[-0.97 -1.11  7.43  1.90  1.57  0.74 -2.11 -0.60 -1.54 -0.25  0.72 -2.69
  0.15  0.31  1.94  0.15  0.48 -1.66 -2.06 -0.27]	0
[-0.84 -1.57  6.24  3.57  2.61  0.98 -2.13 -1.41  0.17  0.22  0.97 -3.31
  1.09  0.25  1.60  0.10  0.32  0.83 -1.27  1.33]	2
[-1.22 -1.09 -1.27  0.70  1.15 -3.30  0.57 -1.08  0.14 -0.25 -1.26 -1.54
  0.56  0.32  1.51  1.31 -3.17 -4.90  0.60  1.20]	3
[-0.76 -1.02  2.10  1.79  1.22 -1.92 -1.62 -1.19 -1.07  0.18  0.09 -2.37
  1.56 -0.15  0.43  0.88 -0.79 -2.49 -0.96  1.05]	4
[-1.42 -2.73  3.66  2.24  1.37  2.92  0.53 -1.11  1.31  0.41  0.81 -1.32
 -0.13  1.17  1.34  0.11 -1.91 -2.59 -1.99  0.50]	6
[-1.61 -2.32  0.68  1.81  1.70 -0.53  1.29 -1.48  0.78 -0.02 -0.49 -1.73
 -0.15  1.43  2.14  1.37 -3.27 -2.85  0.21  1.43]	4
[-0.21 -1.90  0.82  3.30  2.09 -0.23 -0.03 -1.06  0.67  1.08  0.48 -1.99
  2.46 -0.13 -0.57  0.04 -0.75 -0.67 -0.18  2.23]	10
[-0.42 -1.96  4.51  2.86  0.76  1.08 -2.39 -0.71 -0.76  0.70  1.88 -2.32
  2.03 -1.23 -1.22  0.45  0.73 -1.16 -3.18  0.49]	8
[-0.30 -0.88 -0.08  1.60  1.58 -1.95  0.81 -0.41  1.08  0.71 -0.95 -1.32
  1.80  0.43  0.54  1.30 -2.11 -3.66  0.67  1.89]	9
[-1.15 -2.65  2.53  3.08  1.00  0.50 -2.50 -1.99  0.23  0.34  1.81 -3.58
  1.42  0.34 -0.06  0.72 -0.39 -0.29 -2.13  1.05]	6
[-1.30 -0.71  3.70  0.37  0.07 -1.27 -0.67 -0.30 -1.80 -0.32 -0.45 -1.60
  0.14 -0.58  1.21  1.08 -0.90 -5.23 -1.60 -0.74]	1
[-1.31 -3.16  8.06  3.19  1.31  5.30 -1.72 -0.74  0.20  0.43  2.40 -2.37
 -0.38 -0.08  0.73 -1.20  0.89 -0.47 -4.30 -0.55]	4
[-0.84 -0.33  3.19  0.40  0.56 -2.66 -1.72 -0.21 -2.55 -0.18 -0.43 -2.07
  1.23 -1.54  0.45  0.94 -0.53 -4.20 -1.51 -0.56]	2
[-1.05 -1.68  1.84  1.63  1.47 -0.04  0.24 -0.84  0.10  0.05  0.00 -1.60
  0.18  1.07  1.51  0.80 -1.79 -3.06 -0.88  0.72]	4
[-0.82 -1.87  2.94  1.16  0.26  1.69 -0.30  0.16 -0.58  0.49  0.73 -1.09
  0.99 -1.35 -0.54 -0.68 -0.40 -3.90 -2.84 -0.69]	8
[-0.61  0.05  1.03  0.63  0.44 -4.42 -2.15 -0.48 -1.75 -0.08 -0.58 -2.54
  1.97 -1.55  0.15  1.27 -0.55 -4.17 -0.48  0.57]	3
[-0.91 -1.06 -8.76  1.07  1.16 -8.09 -0.04 -3.37  0.12 -0.02 -1.67 -2.57
  2.55 -0.74  0.05  4.96 -5.23 -4.61  3.10  4.12]	7
[-0.71 -0.26  2.57 -0.28 -0.80 -1.78 -2.15  0.62 -2.19  0.14  0.45 -1.50
  1.96 -2.16 -1.51 -0.06  0.01 -5.43 -2.67 -1.50]	5
[-1.08 -2.13 -0.09  1.28  1.49  0.00  2.62 -0.76  1.77  0.48 -1.28 -0.20
 -0.02  1.85  1.42  0.31 -3.59 -4.59 -0.10  1.02]	7
